Here is a tiny trained network, its code and every weight. The questions are about switching its units off for an input and a class, where a switched-off unit gives its printed mean instead of its output.

import numpy as np


def w(rows, s, z=0):
    codes = np.array(rows[::2]) - 128.0
    scale = np.full(codes.shape[1], s)
    scale[-1] = z or s
    return codes * scale


def norm(h):
    return h / np.sqrt((h * h).mean(-1, keepdims=True) + 1e-5)


def f(y):
    return y / 2 * (1 + np.tanh(0.7978845608 * (y + 0.044715 * y**3)))


def log_softmax(a):
    a = a - a.max(-1, keepdims=True)
    return a - np.log(np.exp(a).sum(-1, keepdims=True))


def net(x, mask):
    res = np.array(x, float).reshape(1, 2) / 4 @ E
    u = 0
    for l in range(3):
        y = f(norm(res) @ A[l][:, :-1].T + A[l][:, -1])
        res = res + np.where(mask[u : u + 13], y, B[l][:, -1]) @ B[l][:, :-1]
        u += 13
    return log_softmax(norm(res)[-1] @ U[:, :-1].T + U[:, -1])


A, B = {}, {}
E = w([
[120,2,60,88],'x0',
[241,113,158,47],'x1',
],0.0097)
A[0] = w([
[102,175,85,108,172],'0.n1',
[85,121,66,53,90],'0.n2',
[82,31,179,115,96],'0.n3',
[123,118,104,161,122],'0.n4',
[108,128,106,117,88],'0.n5',
[81,162,140,50,63],'0.n6',
[197,162,51,163,24],'0.n7',
[81,124,89,158,49],'0.n8',
[210,107,79,102,92],'0.n9',
[81,105,130,152,6],'0.n10',
[148,79,164,118,151],'0.n11',
[207,103,63,255,163],'0.n12',
[47,93,242,99,167],'0.n13',
],0.0097,0.0022)
B[0] = w([
[193,128,162,219,173],'0.n1',
[163,182,78,166,199],'0.n2',
[188,189,73,194,225],'0.n3',
[119,143,136,89,153],'0.n4',
[104,138,114,84,125],'0.n5',
[128,106,109,144,107],'0.n6',
[73,94,105,98,97],'0.n7',
[90,140,186,4,203],'0.n8',
[65,124,255,142,251],'0.n9',
[80,133,161,17,152],'0.n10',
[120,138,164,136,181],'0.n11',
[133,146,133,114,164],'0.n12',
[183,133,147,202,164],'0.n13',
],0.0098,0.0025)
A[1] = w([
[202,120,93,169,104],'1.n1',
[107,146,165,134,53],'1.n2',
[9,90,82,190,61],'1.n3',
[128,114,139,18,43],'1.n4',
[111,141,195,170,180],'1.n5',
[81,138,87,212,89],'1.n6',
[108,83,88,129,117],'1.n7',
[114,94,116,101,71],'1.n8',
[168,123,46,157,162],'1.n9',
[152,179,64,104,134],'1.n10',
[164,117,129,109,5],'1.n11',
[133,17,63,149,85],'1.n12',
[160,97,149,85,14],'1.n13',
],0.012,0.0019)
B[1] = w([
[76,123,131,108,165],'1.n1',
[139,125,94,129,162],'1.n2',
[108,101,211,109,250],'1.n3',
[161,170,119,78,155],'1.n4',
[113,112,49,118,255],'1.n5',
[165,124,180,80,217],'1.n6',
[112,116,140,191,160],'1.n7',
[131,154,132,144,131],'1.n8',
[126,144,88,98,176],'1.n9',
[110,183,109,107,147],'1.n10',
[110,134,165,120,127],'1.n11',
[148,123,78,252,225],'1.n12',
[140,96,149,132,153],'1.n13',
],0.018,0.0051)
A[2] = w([
[125,35,75,132,188],'2.n1',
[65,131,113,116,194],'2.n2',
[158,96,195,122,4],'2.n3',
[146,83,205,87,90],'2.n4',
[134,154,159,89,190],'2.n5',
[182,109,107,118,242],'2.n6',
[139,192,131,223,134],'2.n7',
[187,94,168,110,38],'2.n8',
[133,110,126,94,226],'2.n9',
[127,133,188,137,105],'2.n10',
[144,182,124,218,67],'2.n11',
[54,91,251,85,106],'2.n12',
[141,98,203,146,137],'2.n13',
],0.017,0.0014)
B[2] = w([
[112,202,88,68,176],'2.n1',
[121,148,171,133,156],'2.n2',
[85,127,158,133,168],'2.n3',
[118,125,182,177,200],'2.n4',
[89,136,82,120,170],'2.n5',
[92,144,160,148,158],'2.n6',
[167,95,67,193,212],'2.n7',
[118,75,171,141,162],'2.n8',
[130,169,130,145,146],'2.n9',
[138,133,137,108,160],'2.n10',
[128,96,57,201,202],'2.n11',
[81,129,253,141,246],'2.n12',
[105,158,141,127,176],'2.n13',
],0.021,0.011)
U = w([
[66,111,252,143,197],'0',
[149,110,6,211,181],'1',
[99,213,61,50,170],'2',
[180,54,123,49,39],'3',
[156,58,134,96,52],'4',
[198,99,107,66,2],'5',
],0.016,0.0067)

Each question gives the input, the list of numbers given to net, and the class t.
The units are the neurons (one row each of A and B). Each row of codes is followed by its name. A weight is (code - 128) times the scale printed after its matrix; where a second scale follows, it is the last column's (A, B and U).
mask holds one flag per neuron, layer by layer. A switched-off neuron (its flag False) gives its mean, the last column of its row in B, instead of its output. The means were averaged over made-up inputs and are rounded, as every weight is.
A unit's drop is (log p(t) with every unit on - log p(t) with that unit switched off) / (log p(t) with every unit on - log p(t) with every unit switched off).
unit that matters most: the unit with the biggest drop
top k neurons: the k neurons with the biggest drops, biggest first
top k neurons in layer l: the k neurons of layer l with the biggest drops, biggest first
drop of u: that unit's drop, to one decimal
input [-1,-1], class 2: unit that matters most : 1.n12
input [-2,-3], class 2: top 2 neurons : 1.n5, 0.n8
input [-4,-2], class 1: top 2 neurons : 1.n3, 2.n12
input [0,3], class 2: top 3 neurons : 0.n9, 1.n5, 1.n3
input [-3,-2], class 2: top 2 neurons : 1.n5, 1.n12
input [1,3], class 2: top 2 neurons : 0.n9, 1.n5
input [-1,-3], class 2: top 4 neurons : 0.n8, 1.n5, 0.n1, 2.n12
input [4,0], class 1: top 2 neurons : 1.n12, 1.n5
input [-2,0], class 2: top 2 neurons in layer 1 : 1.n3, 1.n12
input [-3,3], class 2: top 3 neurons : 1.n5, 1.n6, 1.n3
input [0,-1], class 2: top 2 neurons in layer 1 : 1.n4, 1.n3
input [8,-6], class 1: top 2 neurons : 1.n12, 0.n9
input [6,0], class 1: drop of 1.n12 : 1.5
input [3,2], class 2: drop of 0.n9 : 0.6
input [8,1], class 1: drop of 1.n12 : 0.9
